Below is a small trained network, with its code and all its weights. Each question gives an input and a class and asks what happens when units are switched off, that is, made to give their printed mean instead of their output.

import numpy as np


def w(rows, s, z=0):
    codes = np.array(rows[::2]) - 128.0
    scale = np.full(codes.shape[1], s)
    scale[-1] = z or s
    return codes * scale


def f(y):
    return y / 2 * (1 + np.tanh(0.7978845608 * (y + 0.044715 * y**3)))


def log_softmax(a):
    a = a - a.max(-1, keepdims=True)
    return a - np.log(np.exp(a).sum(-1, keepdims=True))


def net(x, mask):
    res = np.array(x, float).reshape(1, 5) / 4 @ E
    y = f(res @ A[0][:, :-1].T + A[0][:, -1])
    res = res + np.where(mask, y, B[0][:, -1]) @ B[0][:, :-1]
    return log_softmax(res[-1] @ U[:, :-1].T + U[:, -1])


A, B = {}, {}
E = w([
[71,22,181],'x0',
[245,126,226],'x1',
[243,65,48],'x2',
[128,129,128],'x3',
[128,128,128],'x4',
],0.012)
A[0] = w([
[141,114,149,93],'N1',
[201,132,164,247],'N2',
[167,117,99,129],'N3',
[135,51,124,103],'N4',
[90,101,72,108],'N5',
[143,112,114,141],'N6',
[116,69,133,113],'N7',
[87,146,121,39],'N8',
[157,100,179,52],'N9',
[183,124,156,86],'N10',
[151,206,95,63],'N11',
[176,59,46,84],'N12',
[91,92,44,116],'N13',
[148,91,77,127],'N14',
[110,121,91,113],'N15',
[100,162,92,160],'N16',
[111,48,134,93],'N17',
[198,121,124,110],'N18',
[126,125,130,6],'N19',
[175,71,63,108],'N20',
[79,196,204,208],'N21',
[62,168,137,131],'N22',
[103,67,156,126],'N23',
[186,189,61,177],'N24',
[152,113,116,142],'N25',
[101,92,46,5],'N26',
[184,186,74,88],'N27',
[163,173,77,109],'N28',
[89,148,96,40],'N29',
[127,5,124,112],'N30',
],0.018,0.0019)
B[0] = w([
[154,152,142,147],'N1',
[150,120,147,216],'N2',
[90,119,115,175],'N3',
[124,130,90,179],'N4',
[197,196,169,181],'N5',
[121,115,129,145],'N6',
[121,174,85,172],'N7',
[141,116,134,169],'N8',
[183,189,173,185],'N9',
[189,155,153,186],'N10',
[98,196,70,196],'N11',
[121,57,107,222],'N12',
[179,157,200,199],'N13',
[138,55,132,178],'N14',
[174,123,201,155],'N15',
[155,121,120,175],'N16',
[92,183,112,190],'N17',
[151,124,132,200],'N18',
[130,139,138,123],'N19',
[93,30,136,210],'N20',
[102,10,105,251],'N21',
[126,88,154,215],'N22',
[95,203,84,196],'N23',
[93,136,83,228],'N24',
[139,89,133,153],'N25',
[165,145,187,187],'N26',
[110,169,111,214],'N27',
[104,151,111,194],'N28',
[150,124,134,172],'N29',
[74,168,69,215],'N30',
],0.011,0.017)
U = w([
[83,9,98,246],'0',
[44,206,40,24],'1',
[221,148,177,131],'2',
],0.011,0.0014)

Each question gives the input, the list of numbers given to net, and the class t.
The units are the neurons (one row each of A and B). Each row of codes is followed by its name. A weight is (code - 128) times the scale printed after its matrix; where a second scale follows, it is the last column's (A, B and U).
mask holds one flag per neuron, in row order. A switched-off neuron (its flag False) gives its mean, the last column of its row in B, instead of its output. The means were averaged over made-up inputs and are rounded, as every weight is.
A unit's drop is (log p(t) with every unit on - log p(t) with that unit switched off) / (log p(t) with every unit on - log p(t) with every unit switched off).
The circuit of an input: a set's keep is (log p(t) with only the set's units on - log p(t) with every unit switched off) / (log p(t) with every unit on - log p(t) with every unit switched off). Starting from the 12 units with the biggest drops (on a tie, the unit counted first), units are removed one at a time, each time the one whose removal leaves the highest keep (on an exact tie, the one counted first), for as long as the keep stays at least 0.8.
circuit, biggest first: the units of the circuit, biggest drop first
unit that matters most: the unit with the biggest drop
k most important neurons: the k neurons with the biggest drops, biggest first
drop when u is switched off: that unit's drop, to one decimal
input [-6,-6,7,4,4], class 0: 2 most important neurons => (N20; N12)
input [-1,4,4,4,-2], class 0: circuit, biggest first => (N20)
input [-3,-4,3,-5,4], class 2: circuit, biggest first => (N13; N26)
input [4,5,3,-7,7], class 2: 2 most important neurons => (N9; N21)
input [8,-8,7,-8,0], class 1: 2 most important neurons => (N30; N17)
input [-3,-8,6,-4,-8], class 2: 3 most important neurons => (N13; N5; N26)
input [-2,-4,3,-5,-2], class 2: 4 most important neurons => (N21; N13; N5; N26)
input [7,-6,-4,4,3], class 1: 2 most important neurons => (N23; N30)
input [-7,7,3,3,-6], class 1: 3 most important neurons => (N24; N11; N27)
input [-5,-5,8,-7,-5], class 0: 2 most important neurons => (N20; N12)
input [-8,7,0,7,-6], class 1: 2 most important neurons => (N11; N24)
input [5,-7,-6,8,5], class 2: 2 most important neurons => (N5; N13)
input [-6,5,-1,-7,5], class 1: drop when N11 is switched off => 0.1
input [-2,-6,-7,-7,6], class 0: drop when N25 is switched off => 0.0
input [-5,-4,-6,-6,-5], class 0: drop when N21 is switched off => 0.3
input [6,0,4,-1,1], class 1: unit that matters most => N30
